Below is a small trained network, with its code and all its weights. Each question gives an input and a class and asks what happens when units are switched off, that is, made to give their printed mean instead of their output.

import numpy as np


def w(rows, s, z=0):
    codes = np.array(rows[::2]) - 128.0
    scale = np.full(codes.shape[1], s)
    scale[-1] = z or s
    return codes * scale


def f(y):
    return y / 2 * (1 + np.tanh(0.7978845608 * (y + 0.044715 * y**3)))


def log_softmax(a):
    a = a - a.max(-1, keepdims=True)
    return a - np.log(np.exp(a).sum(-1, keepdims=True))


def net(x, mask):
    res = np.array(x, float).reshape(1, 3) / 4 @ E
    y = f(res @ A[0][:, :-1].T + A[0][:, -1])
    res = res + np.where(mask, y, B[0][:, -1]) @ B[0][:, :-1]
    return log_softmax(res[-1] @ U[:, :-1].T + U[:, -1])


A, B = {}, {}
E = w([
[69,221,81,28,138,139,60],'x0',
[132,223,29,212,122,139,121],'x1',
[194,215,177,94,143,253,129],'x2',
],0.012)
A[0] = w([
[100,136,96,120,140,140,136,19],'N0',
[115,192,33,170,136,124,95,154],'N1',
[166,151,108,182,71,105,164,108],'N2',
[142,148,177,91,148,160,109,240],'N3',
[135,137,117,149,106,138,142,1],'N4',
[108,114,144,147,153,135,156,106],'N5',
[130,156,136,85,106,152,121,102],'N6',
[157,94,185,105,143,116,140,107],'N7',
[67,131,85,90,137,127,98,160],'N8',
[121,56,167,156,111,134,150,113],'N9',
[159,101,130,173,122,113,185,203],'N10',
[30,100,163,64,158,112,86,84],'N11',
[129,164,85,158,110,126,130,41],'N12',
[139,120,112,118,126,134,140,126],'N13',
[128,130,96,181,104,92,187,174],'N14',
[138,183,136,57,114,173,92,111],'N15',
[183,125,166,41,130,163,165,135],'N16',
[116,164,138,69,151,189,87,142],'N17',
[34,100,88,91,128,41,100,128],'N18',
[81,100,148,43,106,69,110,218],'N19',
[59,71,113,155,99,9,140,145],'N20',
[146,133,148,131,100,132,120,25],'N21',
[170,71,202,107,131,137,176,117],'N22',
[131,134,96,158,146,117,197,94],'N23',
[134,148,159,125,99,164,168,28],'N24',
],0.016,0.0073)
B[0] = w([
[124,131,141,100,131,90,122,133],'N0',
[35,94,195,111,62,127,132,230],'N1',
[125,106,187,153,173,189,68,173],'N2',
[152,149,103,136,128,191,216,214],'N3',
[116,126,128,129,134,158,100,128],'N4',
[124,89,116,131,115,101,126,143],'N5',
[127,193,128,142,150,159,150,168],'N6',
[96,96,164,125,97,122,186,194],'N7',
[74,192,113,82,98,111,92,185],'N8',
[169,71,110,105,127,79,147,206],'N9',
[102,67,209,136,90,100,87,208],'N10',
[88,138,202,93,99,199,122,195],'N11',
[85,102,162,143,112,132,150,161],'N12',
[133,132,141,134,135,128,128,128],'N13',
[106,100,153,141,134,160,31,193],'N14',
[119,227,103,127,167,183,162,216],'N15',
[159,171,92,168,134,167,240,215],'N16',
[126,214,108,135,176,189,190,216],'N17',
[186,160,8,126,218,29,16,219],'N18',
[34,169,172,66,75,191,107,221],'N19',
[254,137,82,68,168,85,13,252],'N20',
[115,148,78,118,118,78,128,125],'N21',
[144,30,215,63,79,70,198,234],'N22',
[114,120,172,137,154,174,71,156],'N23',
[149,148,74,116,134,98,130,150],'N24',
],0.011,0.02)
U = w([
[135,147,143,113,146,66,162,130],'0',
[189,2,214,86,119,52,83,146],'1',
[147,130,63,47,140,40,43,108],'2',
[34,164,94,101,131,49,163,1],'3',
[153,32,206,72,86,87,239,172],'4',
[40,50,219,197,109,125,78,166],'5',
[250,169,89,165,209,190,189,126],'6',
[51,164,201,71,141,212,182,157],'7',
],0.009,0.0063)

Each question gives the input, the list of numbers given to net, and the class t.
The units are the neurons (one row each of A and B). Each row of codes is followed by its name. A weight is (code - 128) times the scale printed after its matrix; where a second scale follows, it is the last column's (A, B and U).
mask holds one flag per neuron, in row order. A switched-off neuron (its flag False) gives its mean, the last column of its row in B, instead of its output. The means were averaged over made-up inputs and are rounded, as every weight is.
A unit's drop is (log p(t) with every unit on - log p(t) with that unit switched off) / (log p(t) with every unit on - log p(t) with every unit switched off).
The circuit of an input: a set's keep is (log p(t) with only the set's units on - log p(t) with every unit switched off) / (log p(t) with every unit on - log p(t) with every unit switched off). Starting from the 12 units with the biggest drops (on a tie, the unit counted first), units are removed one at a time, each time the one whose removal leaves the highest keep (on an exact tie, the one counted first), for as long as the keep stays at least 0.8.
units of the circuit, in order: the units of the circuit, biggest drop first
k most important neurons: the k neurons with the biggest drops, biggest first
drop of u: that unit's drop, to one decimal
input [-1,-7,7], class 6: units of the circuit, in order -> [N16]
input [1,-7,8], class 6: 2 most important neurons -> [N16; N1]
input [-6,-2,1], class 1: 3 most important neurons -> [N17; N3; N10]
input [-3,5,-5], class 1: 2 most important neurons -> [N20; N10]
input [0,4,-2], class 5: 3 most important neurons -> [N22; N1; N9]
input [1,5,-3], class 2: 2 most important neurons -> [N22; N18]
input [-6,0,4], class 4: 2 most important neurons -> [N20; N18]
input [-2,7,-5], class 1: 2 most important neurons -> [N20; N19]
input [6,3,-2], class 3: 2 most important neurons -> [N18; N20]
input [-1,-3,-5], class 2: drop of N18 -> 0.4
input [6,-8,-6], class 2: drop of N18 -> 3.4
input [2,-3,7], class 6: drop of N9 -> 0.0
